Below is a small trained network, with its code and all its weights. Each question gives an input and a target symbol and asks what happens when units are switched off, that is, made to give their printed mean instead of their output.

import numpy as np


def w(rows, s, z=0):
    codes = np.array(rows[::2]) - 128.0
    scale = np.full(codes.shape[1], s)
    scale[-1] = z or s
    return codes * scale


def f(y):
    return y / 2 * (1 + np.tanh(0.7978845608 * (y + 0.044715 * y**3)))


def softmax(a):
    e = np.exp(a - a.max(-1, keepdims=True))
    return e / e.sum(-1, keepdims=True)


def log_softmax(a):
    a = a - a.max(-1, keepdims=True)
    return a - np.log(np.exp(a).sum(-1, keepdims=True))


def net(x, mask):
    ids = ['βγεηθμξπστφψ'.index(c) for c in x.split()]
    T = len(ids)
    res = E[ids] + P[:T]
    r = res
    for j in range(2):
        rows = slice(2 * j, 2 * j + 2)
        q, k, v = (r @ M[0][rows].T for M in (Q, K, V))
        z = softmax(np.where(np.tri(T) > 0, q @ k.T / 2**0.5, -1e9)) @ v
        o = O[0][rows]
        res = res + np.where(mask[j], z, o[:, -1]) @ o[:, :-1]
    y = f(res @ A[0][:, :-1].T + A[0][:, -1])
    res = res + np.where(mask[2:18], y, B[0][:, -1]) @ B[0][:, :-1]
    return log_softmax(res[-1] @ U[:, :-1].T + U[:, -1])


Q, K, V, O, A, B = {}, {}, {}, {}, {}, {}
E = w([
[5,179,144,48],'β',
[189,205,155,158],'γ',
[163,104,133,108],'ε',
[114,191,116,153],'η',
[144,143,86,164],'θ',
[138,82,147,92],'μ',
[147,92,152,88],'ξ',
[156,200,161,149],'π',
[151,102,126,117],'σ',
[186,34,161,78],'τ',
[146,67,151,81],'φ',
[125,103,99,131],'ψ',
],0.019)
P = w([
[198,243,246,118],'0',
[147,110,188,1],'1',
[103,156,160,57],'2',
[72,139,108,188],'3',
[112,102,109,143],'4',
[97,88,109,142],'5',
[112,85,88,160],'6',
[117,74,70,166],'7',
],0.0092)
Q[0] = w([
[253,156,144,133],'H0',
[82,169,155,24],'H0',
[111,70,101,97],'H1',
[87,116,68,181],'H1',
],0.0068)
K[0] = w([
[135,254,72,134],'H0',
[107,207,156,196],'H0',
[31,87,132,221],'H1',
[100,92,44,55],'H1',
],0.0066)
V[0] = w([
[174,48,115,111],'H0',
[206,114,56,159],'H0',
[208,105,158,169],'H1',
[159,255,94,178],'H1',
],0.0097)
O[0] = w([
[152,133,195,86,99],'H0',
[70,55,171,110,2],'H0',
[32,144,254,185,86],'H1',
[87,147,88,223,91],'H1',
],0.0082,0.0063)
A[0] = w([
[106,118,43,157,75],'N0',
[159,127,140,190,119],'N1',
[112,78,106,150,215],'N2',
[183,172,157,107,126],'N3',
[140,189,198,96,129],'N4',
[141,144,155,203,198],'N5',
[157,34,90,104,205],'N6',
[125,75,104,141,109],'N7',
[180,162,92,179,247],'N8',
[104,213,78,155,184],'N9',
[66,102,52,88,47],'N10',
[48,152,106,66,172],'N11',
[137,94,67,147,246],'N12',
[170,134,184,75,255],'N13',
[4,107,185,168,199],'N14',
[104,200,126,109,149],'N15',
],0.011,0.0061)
B[0] = w([
[160,100,160,186,155],'N0',
[132,53,124,128,140],'N1',
[70,214,194,83,146],'N2',
[64,135,130,139,172],'N3',
[29,161,77,209,185],'N4',
[180,36,92,2,162],'N5',
[105,177,101,114,208],'N6',
[231,104,216,171,129],'N7',
[61,187,157,43,212],'N8',
[177,89,149,96,229],'N9',
[195,41,107,101,171],'N10',
[139,122,162,163,211],'N11',
[147,167,238,102,192],'N12',
[21,148,73,99,248],'N13',
[153,176,242,137,167],'N14',
[124,98,124,123,195],'N15',
],0.0063,0.011)
U = w([
[104,155,95,152,50],'β',
[179,115,232,158,110],'γ',
[114,153,84,173,121],'ε',
[166,135,152,162,38],'η',
[133,146,134,164,2],'θ',
[155,104,182,145,20],'μ',
[106,255,194,116,234],'ξ',
[146,38,122,72,234],'π',
[173,137,188,164,75],'σ',
[122,137,137,165,28],'τ',
[120,158,98,164,43],'φ',
[198,191,57,93,62],'ψ',
],0.007,0.0042)

Each question gives the input, a string of symbols that net reads in full, and the target symbol t.
The units are the heads (2 rows each of Q, K, V and O) and the neurons (one row each of A and B). Each row of codes is followed by its name. A weight is (code - 128) times the scale printed after its matrix; where a second scale follows, it is the last column's (O, A, B and U).
mask holds one flag per unit, heads first, then neurons. A switched-off unit (its flag False) gives its mean, the last column of its rows in O or B, instead of its output. The means were averaged over made-up inputs and are rounded, as every weight is.
A unit's drop is (log p(t) with every unit on - log p(t) with that unit switched off) / (log p(t) with every unit on - log p(t) with every unit switched off).
The circuit of an input: a set's keep is (log p(t) with only the set's units on - log p(t) with every unit switched off) / (log p(t) with every unit on - log p(t) with every unit switched off). Starting from the 12 units with the biggest drops (on a tie, the unit counted first), units are removed one at a time, each time the one whose removal leaves the highest keep (on an exact tie, the one counted first), for as long as the keep stays at least 0.8.
units of the circuit, in order: the units of the circuit, biggest drop first
most important unit: the unit with the biggest drop
top k neurons: the k neurons with the biggest drops, biggest first
heads that matter: for each layer, one digit per head in row order, 1 if its drop is at least 0.15 and else 0, layers parted by /
drop of u: that unit's drop, to one decimal
input β β ξ, target ψ: units of the circuit, in order -> H1, H0
input β ψ φ, target ψ: heads that matter -> 11
input γ τ τ, target γ: units of the circuit, in order -> H1, N14, N13
input β β τ μ π τ β ε, target ξ: heads that matter -> 00
input β φ β, target ψ: heads that matter -> 11
input μ θ τ, target ξ: heads that matter -> 01
input γ τ ξ γ ε η φ, target ξ: heads that matter -> 01
input β ψ γ π γ ε μ, target ξ: heads that matter -> 00
input β β φ β τ φ, target ψ: units of the circuit, in order -> H1, N6, H0
input β β β, target ψ: units of the circuit, in order -> H1
input β γ β β τ, target ψ: units of the circuit, in order -> H1, H0
input τ τ τ β β β β ξ, target ξ: top 3 neurons -> N12, N6, N5
input π γ σ β π φ τ θ, target ξ: units of the circuit, in order -> N12, N8
input π β γ τ β σ, target ξ: most important unit -> N12
input β τ σ β ψ, target ξ: top 2 neurons -> N12, N5
input β τ φ β ε, target ξ: units of the circuit, in order -> N12, N8, N10, H0
input ε τ τ γ τ π ψ, target ξ: drop of N10 -> 0.2
input θ ξ ε τ γ η σ, target ξ: drop of N13 -> -0.1
input γ γ τ β ε β, target π: drop of N8 -> 0.1
input β π β ε γ τ β μ, target ξ: top neuron -> N12
